Below are the code and all the weights of a small trained network. Each question names an input and a target symbol and asks about switching units off, where a switched-off unit gives its printed mean instead of its output.

import numpy as np


def w(rows, s, z=0):
    codes = np.array(rows[::2]) - 128.0
    scale = np.full(codes.shape[1], s)
    scale[-1] = z or s
    return codes * scale


def f(y):
    return np.maximum(y, 0)


def softmax(a):
    e = np.exp(a - a.max(-1, keepdims=True))
    return e / e.sum(-1, keepdims=True)


def log_softmax(a):
    a = a - a.max(-1, keepdims=True)
    return a - np.log(np.exp(a).sum(-1, keepdims=True))


def net(x, mask):
    ids = ['αγδεζημξπστφψω'.index(c) for c in x.split()]
    T = len(ids)
    res = E[ids] + P[:T]
    u = 0
    for l in range(2):
        r = res
        for j in range(3):
            rows = slice(3 * j, 3 * j + 3)
            q, k, v = (r @ M[l][rows].T for M in (Q, K, V))
            z = softmax(np.where(np.tri(T) > 0, q @ k.T / 3**0.5, -1e9)) @ v
            o = O[l][rows]
            res = res + np.where(mask[u + j], z, o[:, -1]) @ o[:, :-1]
        u += 3
        y = f(res @ A[l][:, :-1].T + A[l][:, -1])
        res = res + np.where(mask[u : u + 4], y, B[l][:, -1]) @ B[l][:, :-1]
        u += 4
    return log_softmax(res[-1] @ U[:, :-1].T + U[:, -1])


Q, K, V, O, A, B = {}, {}, {}, {}, {}, {}
E = w([
[42,174,148],'α',
[111,149,102],'γ',
[123,98,158],'δ',
[112,21,102],'ε',
[184,215,167],'ζ',
[187,103,165],'η',
[135,137,173],'μ',
[133,88,160],'ξ',
[136,144,183],'π',
[112,161,48],'σ',
[223,162,103],'τ',
[189,81,100],'φ',
[141,134,4],'ψ',
[193,150,54],'ω',
],0.025)
P = w([
[151,197,219],'0',
[87,150,195],'1',
[76,125,188],'2',
[66,132,205],'3',
[53,122,190],'4',
[3,74,102],'5',
[58,166,252],'6',
[80,94,231],'7',
[55,118,204],'8',
[51,101,184],'9',
[52,144,229],'10',
[87,101,202],'11',
[78,82,198],'12',
],0.0061)
Q[0] = w([
[89,175,147],'L0H1',
[140,137,174],'L0H1',
[249,110,124],'L0H1',
[148,161,169],'L0H2',
[165,76,154],'L0H2',
[170,226,126],'L0H2',
[77,232,167],'L0H3',
[195,162,153],'L0H3',
[119,79,160],'L0H3',
],0.012)
K[0] = w([
[204,129,141],'L0H1',
[143,68,108],'L0H1',
[127,140,136],'L0H1',
[43,167,188],'L0H2',
[38,227,167],'L0H2',
[165,152,107],'L0H2',
[103,154,150],'L0H3',
[137,2,66],'L0H3',
[99,159,90],'L0H3',
],0.011)
V[0] = w([
[12,176,144],'L0H1',
[2,152,145],'L0H1',
[140,21,132],'L0H1',
[146,87,133],'L0H2',
[86,127,52],'L0H2',
[102,245,192],'L0H2',
[193,211,114],'L0H3',
[60,140,113],'L0H3',
[109,143,192],'L0H3',
],0.0095)
O[0] = w([
[114,186,214,8],'L0H1',
[155,174,66,19],'L0H1',
[139,147,202,219],'L0H1',
[138,28,255,144],'L0H2',
[126,175,119,64],'L0H2',
[79,163,132,141],'L0H2',
[130,176,102,151],'L0H3',
[63,144,66,36],'L0H3',
[74,122,78,87],'L0H3',
],0.0066,0.0016)
A[0] = w([
[180,210,170,251],'L0N1',
[132,2,38,207],'L0N2',
[213,110,145,99],'L0N3',
[159,36,185,76],'L0N4',
],0.0088,0.0031)
B[0] = w([
[25,51,83,183],'L0N1',
[180,206,255,254],'L0N2',
[51,54,46,193],'L0N3',
[160,144,203,228],'L0N4',
],0.0053,0.0077)
Q[1] = w([
[78,73,52],'L1H1',
[51,169,26],'L1H1',
[230,46,16],'L1H1',
[71,145,207],'L1H2',
[21,64,173],'L1H2',
[229,207,47],'L1H2',
[101,93,202],'L1H3',
[191,90,57],'L1H3',
[2,41,187],'L1H3',
],0.0079)
K[1] = w([
[178,154,195],'L1H1',
[234,207,132],'L1H1',
[155,59,104],'L1H1',
[215,4,171],'L1H2',
[153,165,80],'L1H2',
[110,118,135],'L1H2',
[71,129,162],'L1H3',
[194,162,68],'L1H3',
[114,65,99],'L1H3',
],0.013)
V[1] = w([
[72,254,187],'L1H1',
[161,135,101],'L1H1',
[192,154,173],'L1H1',
[121,145,129],'L1H2',
[120,161,29],'L1H2',
[175,142,136],'L1H2',
[68,94,75],'L1H3',
[57,172,160],'L1H3',
[229,139,189],'L1H3',
],0.011)
O[1] = w([
[133,218,187,157],'L1H1',
[201,83,252,107],'L1H1',
[170,96,195,144],'L1H1',
[133,127,164,116],'L1H2',
[134,170,127,10],'L1H2',
[249,159,2,153],'L1H2',
[174,68,46,93],'L1H3',
[109,99,74,139],'L1H3',
[66,222,23,179],'L1H3',
],0.0057,0.011)
A[1] = w([
[136,126,156,4],'L1N1',
[197,255,44,241],'L1N2',
[127,34,203,44],'L1N3',
[238,110,36,83],'L1N4',
],0.0063,0.0019)
B[1] = w([
[90,57,142,133],'L1N1',
[93,139,57,241],'L1N2',
[183,254,133,251],'L1N3',
[132,80,88,214],'L1N4',
],0.0095,0.0028)
U = w([
[62,76,141,14],'α',
[84,175,89,229],'γ',
[80,115,198,167],'δ',
[151,184,219,42],'ε',
[132,241,101,14],'ζ',
[135,142,163,74],'η',
[79,147,160,109],'μ',
[121,233,165,124],'ξ',
[67,126,177,95],'π',
[108,181,55,144],'σ',
[76,1,106,169],'τ',
[214,182,145,253],'φ',
[170,203,61,36],'ψ',
[136,95,74,58],'ω',
],0.009,0.0041)

Each question gives the input, a string of symbols that net reads in full, and the target symbol t.
The units are the heads (3 rows each of Q, K, V and O) and the neurons (one row each of A and B). Each row of codes is followed by its name. A weight is (code - 128) times the scale printed after its matrix; where a second scale follows, it is the last column's (O, A, B and U).
mask holds one flag per unit, layer by layer, with each layer's heads first. A switched-off unit (its flag False) gives its mean, the last column of its rows in O or B, instead of its output. The means were averaged over made-up inputs and are rounded, as every weight is.
A unit's drop is (log p(t) with every unit on - log p(t) with that unit switched off) / (log p(t) with every unit on - log p(t) with every unit switched off).
The circuit of an input: a set's keep is (log p(t) with only the set's units on - log p(t) with every unit switched off) / (log p(t) with every unit on - log p(t) with every unit switched off). Starting from the 12 units with the biggest drops (on a tie, the unit counted first), units are removed one at a time, each time the one whose removal leaves the highest keep (on an exact tie, the one counted first), for as long as the keep stays at least 0.8.
circuit, biggest first: the units of the circuit, biggest drop first
top k neurons: the k neurons with the biggest drops, biggest first
top k neurons in layer l: the k neurons of layer l with the biggest drops, biggest first
drop of u: that unit's drop, to one decimal
input π γ σ γ ε ε, target ε: circuit, biggest first -> L0N2, L1N3
input α φ φ τ σ γ δ ζ γ μ, target ξ: circuit, biggest first -> L1H1, L0H2
input φ α γ γ γ, target τ: top 2 neurons -> L0N2, L0N4
input φ γ γ μ γ δ α σ φ δ, target τ: circuit, biggest first -> L1H3, L0H3
input φ τ φ α ζ, target τ: circuit, biggest first -> L1H3, L0N1, L0H3
input φ μ δ π μ σ η φ φ α, target τ: circuit, biggest first -> L0H3, L1H3
input α γ ε ω ε, target ξ: top 2 neurons -> L0N2, L0N3
input φ φ σ μ ω γ σ φ σ α φ, target τ: top 3 neurons -> L0N2, L0N3, L0N1
input φ φ φ ε φ ω ε γ α δ, target τ: top 3 neurons -> L0N2, L0N4, L1N3
input φ τ ε α, target τ: top 2 neurons -> L0N3, L0N4
input α γ τ γ η δ φ σ μ, target ξ: circuit, biggest first -> L1H1
input φ α φ ξ, target τ: top 3 neurons -> L0N2, L0N1, L0N4
input γ ε φ γ φ φ, target φ: top 2 neurons -> L0N2, L0N3
input φ φ γ γ φ ξ φ τ μ ε φ δ ε, target φ: top 2 neurons -> L0N2, L1N3
input ψ δ π φ φ φ φ φ τ, target τ: top 3 neurons in layer 0 -> L0N3, L0N1, L0N2
input φ σ α φ γ, target τ: top neuron in layer 1 -> L1N4
input α ψ γ φ γ δ φ ε γ φ η, target ξ: drop of L0H1 -> 0.4
input φ γ α δ μ, target τ: drop of L1H3 -> 0.7
input α δ ψ σ φ γ φ δ, target ξ: drop of L0N3 -> 0.2
input δ φ φ τ, target τ: drop of L0H1 -> 0.0
input γ φ φ δ φ φ, target φ: top neuron in layer 0 -> L0N2
